In the rows, zero is written as 128.
Each row of numbers belongs to one of the objects below and depends on some of the facts about them. Some rows are named. Which object is each other row?

Some objects and their rows:
[150 152 112  93 159 193  81 141 129 158 144 141  72  80  93 102 161 184
 131 181 121 115 182  48 153 128  94 108 182 109 114]: nomem
[126 129 134 113  71 188 144 114 106 158 125 102  95 102 113 143 176 199
 100  88 125 105 150 128 124 142 141  53 185 156 136]: klubas
[115 157 114 121 185  69 173 132 124 117 172 111 148 153 100 176 152 125
 131 104  75  90  60 108 134 103 146 155 117 113 164]: klaflen
[136 125 132 124 104 194 145 110 126 142 141 159 123 121 109 122 148 166
 112 143 114  80 140 110 135 129 102  94 160 132 136]: zadir
[161 139 154 152 129  74 148 135 157 132  66 140 111  65 193  77 124 105
 137  82 124 152 134 158 109 150 139 167  94  99 146]: skepu
[142 114 142 127  98 184 117 103 123 138 128 149 132 135 122 100 107 149
  98 135 143 114 166 125 129 132  94  98 149 151 115]: betoklan
[100 157  96 111 180  87 150 128 137 111 165 121 122 131 107 186 156 111
 155 105  76 110  65 103 141 123 146 131 113 101 162]: gragi
[ 90 153  93 101 173  85 160 126 141 114 155 123 106 116 117 184 164 108
 165  99  80 124  76 111 129 133 159 122 122 104 162]: gobek
[162 147 113 137 108 124  91 159 148  89 108 110 106 105 144  99 180  86
 183 130 174 157 120 220 144 106 133 145  48 125 142]: drubir
[103 156 100 109 180  80 163 129 134 115 162 118 121 130 109 181 158 114
 154 102  78 110  72 111 132 122 154 133 120 106 162]: plimir
[142 131 143 147 115 101 104 166 139 100  78 111 150 105 160 116 126 105
 135 112 147 145 108 133 131 113 142 162  94 119 138]: luskol
[134 125 129 129 106 201 133 109 130 137 143 163 126 122 105 128 144 162
 112 145 113  80 134 103 143 129  95  91 153 128 134]: pletrogri
[117 120 121 115  96 198 148 107 133 140 131 165 108 103 120 125 150 159
 121 138 115  97 143 112 132 144 108  79 167 130 134]: loguflun
[165 145 113 113  72 204 132 109 107 149 164  92  68 120  84 121 226 190
 141 109 151 103 158 214 141 119 127  52 132 167 139]: trubor
[172 140 150 154 194  94  87 182  83 178 152  81 147 160  95  82 123 192
  76 212 145 116 160  79 150  84 104 215 142 117  80]: sodruda
[146 103  99  86  74 156 148 137 122 145 154 185 136  76 125 143 146 156
 108 136 131  68 154 100 119 159  99  47 143 124 115]: zipam
[116 130 119 110 135 117 112 110 136 117 128 124 120 130 136 129  98 102
 129 102 133 162 137 133 121 142 125 113 122 136 121]: lusis

How the objects are related:
trebris: refers to; klavil: hangs directly under; treflurin: is of sort
gobek trebris saples; trivim trebris lipan; pleflipak trebris tralan
zesipu trebris muki; furus trebris dromu; mogur trebris drazo
siskil trebris rifa; durame trebris flizafo; stidin trebris mavon
drope trebris poka; bokar trebris semor; vitra trebris sodruda
skite trebris rifa; ronik trebris klasom; skepu trebris poka
goros trebris sodruda; mavek trebris sodruda; bedem trebris steplik
zipam trebris nepatar; trubor trebris kadan; fedro trebris risteka
stotrok trebris sodruda; badruk trebris sodruda; pevus trebris rifa
megru trebris flubi; gulek trebris zezi; muplo trebris drazo
mitus trebris klaflen; truna trebris klaflen; potrifo trebris fluska
kluva trebris zezi; klubrin trebris soligri; kadan trebris muki
teflis trebris tralutrar; drazo trebris nepatar; loguflun trebris steplik
stoval trebris siskil; pupi trebris siskil; kledreflam trebris muki
dromu trebris vafal; rutra trebris miban; sozo trebris flizafo
virafler trebris vafal; vani trebris risteka; brugi trebris muki
nomem trebris sodruda; klubas trebris zezi; keri trebris muki
risteka trebris lipan; ruklum trebris rifa; pledar trebris dromu
pogar trebris sodruda; gugrok trebris breresko; lusis trebris putis
lekes trebris gapu; druror trebris mavon; bugul trebris sodruda
moto trebris bokar; skimigrok trebris grenin; gaskam trebris sodruda
brivoson trebris steplik; difer trebris vezura; befar trebris miban
drubir trebris kadan; skesken trebris relak; butul trebris planatril
duflam trebris rozi; brinak klavil brigrer; steros klavil nobrul
druflor klavil muki; gobek klavil vustan; nadre klavil drura
trivim klavil mavon; pletrek klavil lenem; pleflipak klavil poka
skatel klavil zezi; toplir klavil velun; zesipu klavil grenin
klasom klavil noron; steplik klavil sodruda; klaflen klavil lenem
gragi klavil drura; furus klavil noron; sturis klavil breris
mogur klavil semor; nudal klavil relak; pletrogri klavil brigrer
siskil klavil nepatar; rifa klavil muki; durame klavil brigrer
stidin klavil flubi; figomam klavil nepatar; drope klavil drura
vode klavil semor; bokar klavil mavon; grufla klavil vezura
musker klavil soligri; vitra klavil nepatar; skite klavil nobrul
ronik klavil drura; skepu klavil flizafo; bidre klavil vezura
fleril klavil planatril; bratre klavil vustan; kleki klavil grenin
goros klavil brigrer; mavek klavil soligri; loklus klavil gapu
sudra klavil skitu; dovam klavil breresko; bedem klavil fatonar
zipam klavil vustan; stogur klavil soligri; trubor klavil fatonar
roskun klavil soligri; fedro klavil gapu; stotrok klavil tralutrar
badruk klavil nemar; pevus klavil vezura; feklu klavil vune
megru klavil drukom; gulek klavil relak; muplo klavil vune
stovam klavil muki; lolu klavil soligri; mitus klavil velun
truna klavil velun; potrifo klavil breris; flezuskur klavil nemar
flonos klavil noron; trabok klavil sodruda; brize klavil noron
kluva klavil nepatar; klubrin klavil drura; kadan klavil breresko
zadir klavil breris; bako klavil tralutrar; teflis klavil planatril
drazo klavil stopin; desus klavil tralutrar; loguflun klavil miban
stoval klavil soligri; pupi klavil soligri; futrin klavil vezura
bulun klavil vune; trozum klavil miban; groplek klavil noron
saples klavil vezura; kledreflam klavil mavon; rutru klavil skitu
dromu klavil drukom; rutra klavil velun; plimir klavil mavon
sozo klavil fatonar; virafler klavil flizafo; zuklis klavil soligri
vani klavil fatonar; brugi klavil relak; mebar klavil fatonar
nomem klavil tralutrar; klubas klavil fatonar; betoklan klavil foliluk
keri klavil miban; lipan klavil breris; navin klavil velun
risteka klavil drura; sofoze klavil fluska; ruklum klavil gapu
pledar klavil tralutrar; luskol klavil flubi; tofi klavil flizafo
pogar klavil brigrer; gugrok klavil grezo; lusis klavil stopin
lekes klavil flubi; druror klavil brigrer; mital klavil drukom
bugul klavil velun; moto klavil fatonar; skimigrok klavil flizafo
gaskam klavil noron; pumis klavil grezo; brivoson klavil flizafo
gatres klavil flizafo; tralan klavil gapu; grusam klavil nepatar
difer klavil gapu; zeklus klavil vustan; rozi klavil tralutrar
befar klavil nemar; drubir klavil breresko; skesken klavil grezo
fusetur klavil flizafo; triti klavil relak; bradraplok klavil fluska
nupin klavil poka; bragral klavil poka; vafal klavil nemar
butul klavil vune; duflam klavil stopin; putis klavil velun
megrarus klavil breresko; brinak treflurin e; steros treflurin d
druflor treflurin c; gobek treflurin b; nadre treflurin d
trivim treflurin b; pletrek treflurin e; pleflipak treflurin a
skatel treflurin c; toplir treflurin b; zesipu treflurin b
klasom treflurin a; steplik treflurin b; klaflen treflurin b
gragi treflurin b; furus treflurin c; sturis treflurin a
mogur treflurin d; nudal treflurin a; pletrogri treflurin d
siskil treflurin d; rifa treflurin d; durame treflurin b
stidin treflurin a; figomam treflurin a; drope treflurin c
vode treflurin a; bokar treflurin c; grufla treflurin d
musker treflurin c; vitra treflurin e; skite treflurin e
ronik treflurin b; skepu treflurin c; bidre treflurin a
fleril treflurin b; bratre treflurin c; kleki treflurin d
goros treflurin a; mavek treflurin b; loklus treflurin c
sudra treflurin e; dovam treflurin e; bedem treflurin c
zipam treflurin d; stogur treflurin d; trubor treflurin d
roskun treflurin a; fedro treflurin e; stotrok treflurin e
badruk treflurin c; pevus treflurin c; feklu treflurin a
megru treflurin e; gulek treflurin c; muplo treflurin c
stovam treflurin b; lolu treflurin b; mitus treflurin c
truna treflurin c; potrifo treflurin c; flezuskur treflurin b
flonos treflurin e; trabok treflurin c; brize treflurin c
kluva treflurin d; klubrin treflurin a; kadan treflurin a
zadir treflurin d; bako treflurin a; teflis treflurin a
drazo treflurin b; desus treflurin b; loguflun treflurin d
stoval treflurin b; pupi treflurin d; futrin treflurin b
bulun treflurin c; trozum treflurin a; groplek treflurin a
saples treflurin d; kledreflam treflurin a; rutru treflurin b
dromu treflurin b; rutra treflurin a; plimir treflurin b
sozo treflurin d; virafler treflurin a; zuklis treflurin e
vani treflurin b; brugi treflurin a; mebar treflurin e
nomem treflurin d; klubas treflurin d; betoklan treflurin e
keri treflurin b; lipan treflurin a; navin treflurin c
risteka treflurin b; sofoze treflurin b; ruklum treflurin a
pledar treflurin d; luskol treflurin c; tofi treflurin a
pogar treflurin b; gugrok treflurin c; lusis treflurin a
lekes treflurin e; druror treflurin d; mital treflurin a
bugul treflurin a; moto treflurin a; skimigrok treflurin e
gaskam treflurin b; pumis treflurin d; brivoson treflurin c
gatres treflurin d; tralan treflurin a; grusam treflurin c
difer treflurin c; zeklus treflurin a; rozi treflurin e
befar treflurin b; drubir treflurin c; skesken treflurin a
fusetur treflurin e; triti treflurin e; bradraplok treflurin d
nupin treflurin e; bragral treflurin c; vafal treflurin a
butul treflurin e; duflam treflurin d; putis treflurin a
megrarus treflurin b

Rows to name:
No name comes twice in this set of rows, the named rows included.
[157 138 152 149 127  76 150 135 158 129  63 141 109  62 196  75 125 105
 136  80 123 154 133 157 107 152 139 164  93  99 146] -> brivoson
[123 137 130 108 110 107 108 116 110 133 122  61 107 129 129 147 122 143
 109  51 144 170 144 150 115 139 157  86 139 165 123] -> moto
[139 170  65  66 212  58 140 187 131  92 170 125  78 103  61 139 176 125
 185 141  88 168 147  68 133 119 188 179 212 102 157] -> mavek
[168 106 161 148 123 119  87  83 140 148 124 129 101 166 127 184  74  85
 209 120 137 146 160 101 107 153 166 110 112 135 137] -> ruklum
[148 120 108 111 120  97 139 137 126  71 142 150 149 157  95 110  92  99
 132 110 134 173 158 143 115 129 153 151 181 154 136] -> roskun
[169 151 107 122 143 128 103 108 129 105 181 110 117 169  97 101 146 100
 151 129 161 139 135 227 143 102 101 128  59 154 125] -> kadan
[116 104 135 167 118 127 124 139 108 144 130 124 155 153 133 122 113 144
  97 169 137 124 121 138 138 131 116 149 118 119  97] -> tralutrar
[159 118 115 128 139  71 168 128 137  99 159 158  96 163  75 217 142  82
 251 120  83 132 125  97 104 145 233 149 181 117 190] -> stoval
[195  99 184 168  93 191 124  82 125 176 141 162 112 168  93 180 121 151
 186 162 116  56 160  76 120 133 143 101 148 135 154] -> siskil
[143 160 106  88 196 111  49 144 135 132 137 100  84 105 112 108 108 125
 139 144 140 181 174  69 143 128 111 138 138 116 102] -> goros
[152 112 110 107  86  65 106 193 135 104  91 139 160  61 178 137 125  93
 131 102 163 133 120 122 115 144 137 114  77 110 119] -> muplo
[152 119 147 140 102 186 108 104 121 129 136 149 153 150 113 103  98 152
  85 139 137  98 151 114 140 121  77 106 138 149 117] -> rozi
[120 105 144 171 119 116 141 140  99 147 132 119 170 163 132 116 111 152
  82 164 137 115 118 142 131 123 118 161 124 127  97] -> zezi

Now the same objects, written a new way:
Some rows with their names:
[139 151  90  86 139 113 119 165 134  96 127  52 113 161 129 151  95 118
  92 133 155  76 119  86 131 149]: brize
[106 122  91  81 146 130  79 123 146 119 113 119 112 162 156 129 119 121
  94 126 150  90 127 156 142 147]: zuklis
[122  86 104 115 136 133 146 139 154 130 117 139 125 187 156 187 105 134
 101 136 159 132 143 149 151 148]: lipan
[136 151  89  85 139 112 114 164 130  97 120  53 112 158 131 150  99 119
  95 130 153  80 121  83 131 149]: bratre
[105 115  96  82 148 147 125 107 158  95 147 125 143 193 125 116 110 159
 111 121 165  71 166 137 124 148]: vafal
[126 113  99  95 144 125 132 125 140 113 113 108 121 172 141 147 111 124
  95 131 162  79 137 110 136 142]: betoklan
[101 118 124 104 150 130 155  86 143 163 118 107 113 197 141 158 127 142
  92 120 150  97 161 140 145 130]: rutra
[113 100 109 101 141 130 163  93 163 118 120 126 118 193 164 161 113 133
 101 122 162  78 154 163 141 132]: skesken
[122  44  94  87 129 122 172 115 161 119 127 106 126 182 198 151 112 125
  92 114 156  75 170 143 141 144]: moto
[130 158 104  97 149 117 122 117 119 127  96  53 122 173 119 145 124 128
 114 123 145 112 150  91 142 119]: velun
[136 153  95  86 137 109 123 156 132  97 118  51 108 161 139 147 100 115
  92 127 153  68 120  93 133 142]: difer
[ 93 108  96  86 145 139 101  98 168 121 120 138 114 180 172 143 119 134
 101 121 150 100 144 201 144 143]: roskun
[114 100 104  99 142 133 154 102 162 118 123 128 123 191 156 163 111 136
 102 125 163  89 154 154 139 139]: trozum
[153 108  96  89 156 112  90 123 106 161 149 150 118 149  85 164 119 117
  49 153 160  38  95  99 134 198]: desus
[114  99 105 100 142 134 155 103 162 118 126 128 123 191 155 163 109 136
 100 126 164  88 154 154 140 140]: figomam
[133 144  74  76 152 115  68 128 168 161  71  91 103 149 152 132 117 107
 112 126 160  57 115 111 125 115]: pupi
[114 100 104 100 142 134 155 103 161 118 122 128 123 191 155 162 111 137
 102 125 162  89 154 154 139 139]: vode

Rows to name:
No name comes twice in this set of rows, the named rows included.
[159 161  74  82 146 101 108 138 163 156  95  47 116 155 129 171  98 113
 108 129 165  49 122  88 120 124] -> pevus
[110 132  88  79 144 126  75 154 136 104  98  96  99 152 152 111 117 113
  98 128 147  86 113 107 136 140] -> stogur
[158  97 107 103 148  99 100 131  99 174 123 157 107 148 106 184 124 104
  47 151 153  55  87 116 149 189] -> trivim
[131 124 103  95 140 120 141 149 136  99 109  85 104 168 143 130 105 111
  94 132 164  59 121  71 134 129] -> druror
[124 169 102  88 148 112 106 156 111 142 115  33 106 162 108 148 113 128
  87 128 141 101 128  60 135 147] -> navin
[132 101 112 113 135 114 148 134 138 127 104 116 109 175 161 171 109 109
  88 134 160  91 125 127 152 134] -> fedro
[148 123  85  93 152 113 125 100 172 173  88 104 124 168 139 169 111 117
 108 131 174  49 138 113 125 117] -> skite
[116 160  80  71 141 117  61 161 135 101 115  62 103 147 146 129 108 116
  95 125 139  91 111 130 136 153] -> musker
[161  94 101 104 149 107  90 151 101 173 138 161 115 148  93 189 116 110
  47 160 156  70  83 104 147 200] -> risteka
[115 100 100 100 143 138 145 114 162 118 129 130 129 190 147 162 107 142
 102 129 164  99 153 145 138 147] -> tralan
[131 124  92  93 143 125 119 171 129 101 106  89 114 161 128 130 104 121
 100 136 162  86 122  51 130 143] -> saples

The same objects again, as new rows of numbers:
Known rows:
[157 127 137 106 128 149 119 111 129  87 108  99 160  98 138 117  90 125
  90 143 133 159 146 156  88 138 110 144 150 140 139 143 121 118 115 113
 139]: pumis
[101  58 198 178 124 108  90 132 127 134 113 104  99  90 102  82  82  99
 108  80  99 198 139 133  76 138 174 144 115  76 147 168 101  93 118 121
 134]: vafal
[ 70  88 122 150 107 113 137 123 114 102 124  92  92 137 117  86 114 127
  82 101  94 135 142 103 118 122 178 143 136  90 128 157 118 115 127 133
 130]: plimir
[ 75  92 111 150 108 117 151 118 116  92 126 100  88 133 112  92 103 132
  81  98  95 120 143  94 126 123 182 150 134 101 145 166 109 112 136 124
 131]: durame
[ 77 152 130 140 121  80 129 114 126  82  67  53 112 140  92   9  88  99
 105 110 117  88 125 113  86 119 155 137 142 105 161 118 108  76 150  77
 134]: ruklum
[163 216 121 120 160 145 187  87  93  85 112  20 161 143  62 119  58 138
  98 183 167  83  71 126 103  96  89  89 108 126 141 103 182 119 117 159
  99]: pevus
[192 180 139 155 198 139 176  57 147 137 132 116 138 109 146 157  97 103
  94 130 143 127 159 135  76 102 144 124 147 169 114 122 162 160  91 157
 105]: brinak
[160 126 136 109 128 152 125 111 130  81 105  96 152  96 137 124  88 122
  89 145 136 158 148 161  91 138 115 142 148 140 141 142 118 113 117 114
 142]: nadre
[ 88  99 132 135 101 111 123 125 127  97 100 106 100 111 133  75  99 107
  91  97 104 136 161 124  94 132 177 157 145  96 135 155  97 107 128 108
 150]: bako
[ 93 105 123 131 105 111 125 125 126  95 109 118 107 113 126  70  94 117
  90  90  98 124 156 104  97 136 172 166 144 105 149 167  93 112 137  98
 143]: stidin
[ 93 107 124 129 104 111 124 124 125  94 108 116 107 114 127  70  95 116
  90  91  98 126 155 105  96 135 169 167 145 104 148 166  94 111 134  98
 144]: lusis
[ 84  89 141 137 101 112 110 130 124 110 100  98 105 110 142  71 106 103
  93 100 104 152 163 132  86 132 176 150 146  85 119 146 104 113 119 120
 151]: tralan
[158 127 137 107 130 149 119 113 129  86 108  99 160  97 139 118  90 123
  91 143 133 157 147 154  89 139 110 145 150 140 141 144 122 118 116 113
 139]: steros
[ 72 135 142 128 117 112 100 111 113 166  96 101  63  87 128  88 134 113
 141 140 112 147 159 135  90 156 175 136 134  75  97 156  96 164 102 129
 112]: miban
[ 85 114 128 120 100 112 141 151 163  63 130 122  87 157  69 109 138 105
  90  89  50 106  87 127 154 104 197 157 161  99 115 178 141 132  88  89
 151]: keri
[174 164 125 112 141 176 178 101  92 104 149  74 154 119 103 181  71 147
  84 167 152 134 106 133 109 108 108 108 111 115 115 143 172 154  97 190
 114]: grusam
[ 77 151 129 120 119 110 113 104 116 152  98 115  62  95 116  88 124 119
 140 133 109 126 153 118 101 156 171 149 132  91 121 172  89 161 113 114
 108]: breris

Rows to name:
No name comes twice in this set of rows, the named rows included.
[147 168 142 125 146 127 137 120 114  54  92  40 159 113  97  42  96 109
 115 151 148 101 111 128  64 131  57 151 143 163 152 100 137  94 119  77
 116] -> pupi
[ 62  71 133 154 106 116 126 127 112 116 121  80  94 131 132  83 122 118
  84 109  97 156 147 120 108 124 183 130 139  76 106 141 127 119 115 150
 134] -> klaflen
[174 164 125 113 139 176 182  97  93 102 147  70 148 117 102 187  68 146
  85 168 154 132 108 138 111 108 111 108 111 117 116 141 170 151  98 191
 116] -> brize
[180 169 115 114 140 177 190  95  94  95 151  80 148 117  97 188  61 152
  83 165 154 118 106 124 116 111 111 117 109 127 132 151 164 150 107 182
 113] -> drope
[155 207 148  70 115 124 211  77  82  86 134  86 141 178 108 198  69 139
  76 142 171 165 123 120 119  82  58 138 130 140 125 191 144 137  90 209
  86] -> badruk
[ 49 141 158  92  76  50 129 100 119  81  94 121 127 163 147  86  89  86
  88  62 122 169 178  81 112 103 106 157 172 112 143 229  95 114 120 116
 121] -> bugul
[ 69  76 130 163 105 121 145 143  99  90 144  84  87 129 116  69 131 120
  94  94  93 126 139  83  99 129 142 170 133 102 113 151 124 126 107 130
 120] -> lolu
[187 166 145  58 120 143 117 147 159  72 116 128 167 124  87 116 112 103
  86 130  61 148  79 167 133 142 141 167 187 164 133 156 151 133  81  92
 156] -> trubor
[ 96 165 135  94 117 104 107 118  91 187 101 114  83 101 111  54 123 118
 125 132  67 151 132 100 114 184 188 163 154 112 130 161 102 162 116 143
 105] -> fatonar
[195 180 115  90 140 174 179 108  74 125 158  84 171 122  95 158  62 157
  72 162 118 134  89 102 124 135 120 130 125 144 140 147 173 155 110 202
 107] -> bedem
[158 126 130  95 145 148 100 116 141  93 114 116 177 125 133 117 105 157
  80 140 132 156 137 158  57 124 104 145 137 118 135 139 108 120 119 109
 125] -> gatres
[183 110 180 146 153 148 116 105 132  94 125 115 147  78  91 138  51 127
 105 119 129 182 122 143  90 146 113 149 116 146 192 178 106  90 126 100
 125] -> pledar

